Below are the code and all the weights of a small trained network. Each question names an input and a class and asks about switching units off, where a switched-off unit gives its printed mean instead of its output.

import numpy as np


def w(rows, s, z=0):
    codes = np.array(rows[::2]) - 128.0
    scale = np.full(codes.shape[1], s)
    scale[-1] = z or s
    return codes * scale


def f(y):
    return y / 2 * (1 + np.tanh(0.7978845608 * (y + 0.044715 * y**3)))


def log_softmax(a):
    a = a - a.max(-1, keepdims=True)
    return a - np.log(np.exp(a).sum(-1, keepdims=True))


def net(x, mask):
    res = np.array(x, float).reshape(1, 4) / 4 @ E
    y = f(res @ A[0][:, :-1].T + A[0][:, -1])
    res = res + np.where(mask, y, B[0][:, -1]) @ B[0][:, :-1]
    return log_softmax(res[-1] @ U[:, :-1].T + U[:, -1])


A, B = {}, {}
E = w([
[79,192,178,63,98],'x0',
[71,180,118,254,142],'x1',
[13,92,135,121,217],'x2',
[125,125,131,134,125],'x3',
],0.0088)
A[0] = w([
[197,208,132,169,82,19],'n0',
[207,102,108,76,195,54],'n1',
[155,53,88,50,143,170],'n2',
[43,83,123,119,165,87],'n3',
[36,92,81,120,109,37],'n4',
[192,77,198,62,170,16],'n5',
[197,145,148,156,49,25],'n6',
[78,185,232,71,106,174],'n7',
[232,15,29,143,211,230],'n8',
[192,170,28,82,45,85],'n9',
[95,121,161,113,201,4],'n10',
[109,209,57,172,140,61],'n11',
[126,193,90,184,175,121],'n12',
[144,227,129,185,174,47],'n13',
[190,244,34,145,79,22],'n14',
[115,210,132,199,158,21],'n15',
[160,27,102,42,108,51],'n16',
[155,160,119,140,92,18],'n17',
[96,255,152,35,64,92],'n18',
[119,143,81,230,117,50],'n19',
[100,71,124,89,249,29],'n20',
],0.0091,0.0032)
B[0] = w([
[136,112,172,136,211,182],'n0',
[75,188,160,135,162,161],'n1',
[90,210,113,91,141,197],'n2',
[202,72,195,163,183,186],'n3',
[162,95,144,134,189,151],'n4',
[127,205,92,59,209,171],'n5',
[162,138,161,203,196,183],'n6',
[61,121,136,206,83,214],'n7',
[47,129,101,254,67,254],'n8',
[113,122,168,166,181,205],'n9',
[120,112,161,159,194,150],'n10',
[125,198,87,88,162,166],'n11',
[133,154,110,98,114,179],'n12',
[123,220,81,76,211,165],'n13',
[179,89,155,155,182,190],'n14',
[137,172,105,36,189,174],'n15',
[106,186,76,83,221,194],'n16',
[170,95,135,94,216,135],'n17',
[33,129,98,242,149,219],'n18',
[60,170,77,95,155,191],'n19',
[178,120,178,166,185,184],'n20',
],0.0084,0.0083)
U = w([
[118,203,102,80,167,81],'0',
[192,96,214,168,186,86],'1',
[125,139,143,151,114,249],'2',
[73,138,122,198,97,68],'3',
[158,110,138,114,33,191],'4',
[223,51,120,2,68,43],'5',
],0.012,0.014)

Each question gives the input, the list of numbers given to net, and the class t.
The units are the neurons (one row each of A and B). Each row of codes is followed by its name. A weight is (code - 128) times the scale printed after its matrix; where a second scale follows, it is the last column's (A, B and U).
mask holds one flag per neuron, in row order. A switched-off neuron (its flag False) gives its mean, the last column of its row in B, instead of its output. The means were averaged over made-up inputs and are rounded, as every weight is.
A unit's drop is (log p(t) with every unit on - log p(t) with that unit switched off) / (log p(t) with every unit on - log p(t) with every unit switched off).
The circuit of an input: a set's keep is (log p(t) with only the set's units on - log p(t) with every unit switched off) / (log p(t) with every unit on - log p(t) with every unit switched off). Starting from the 12 units with the biggest drops (on a tie, the unit counted first), units are removed one at a time, each time the one whose removal leaves the highest keep (on an exact tie, the one counted first), for as long as the keep stays at least 0.8.
circuit, biggest first: the units of the circuit, biggest drop first
top k neurons: the k neurons with the biggest drops, biggest first
drop when u is switched off: that unit's drop, to one decimal
input [8,-1,5,4], class 3: circuit, biggest first => (n7)
input [7,2,4,2], class 3: top 2 neurons => (n7, n18)
input [5,-3,-5,3], class 1: top 4 neurons => (n8, n9, n6, n19)
input [3,-4,5,-5], class 1: circuit, biggest first => (n20, n3)
input [0,6,-7,-3], class 1: top 2 neurons => (n14, n0)
input [7,-2,2,4], class 3: circuit, biggest first => (n18, n7)
input [7,-6,-1,-5], class 3: top 2 neurons => (n18, n7)
input [4,-8,-8,2], class 0: top 3 neurons => (n16, n5, n2)
input [-8,7,8,7], class 1: top 2 neurons => (n3, n20)
input [-7,8,7,2], class 0: top 2 neurons => (n19, n15)
input [-2,3,-2,-2], class 4: top 2 neurons => (n18, n16)
input [-7,-4,3,-5], class 3: drop when n7 is switched off => -0.1
input [-7,4,8,-3], class 1: drop when n20 is switched off => 0.4
input [7,-6,3,3], class 3: circuit, biggest first => (n18)
input [-8,-2,-2,-6], class 3: drop when n8 is switched off => 0.8
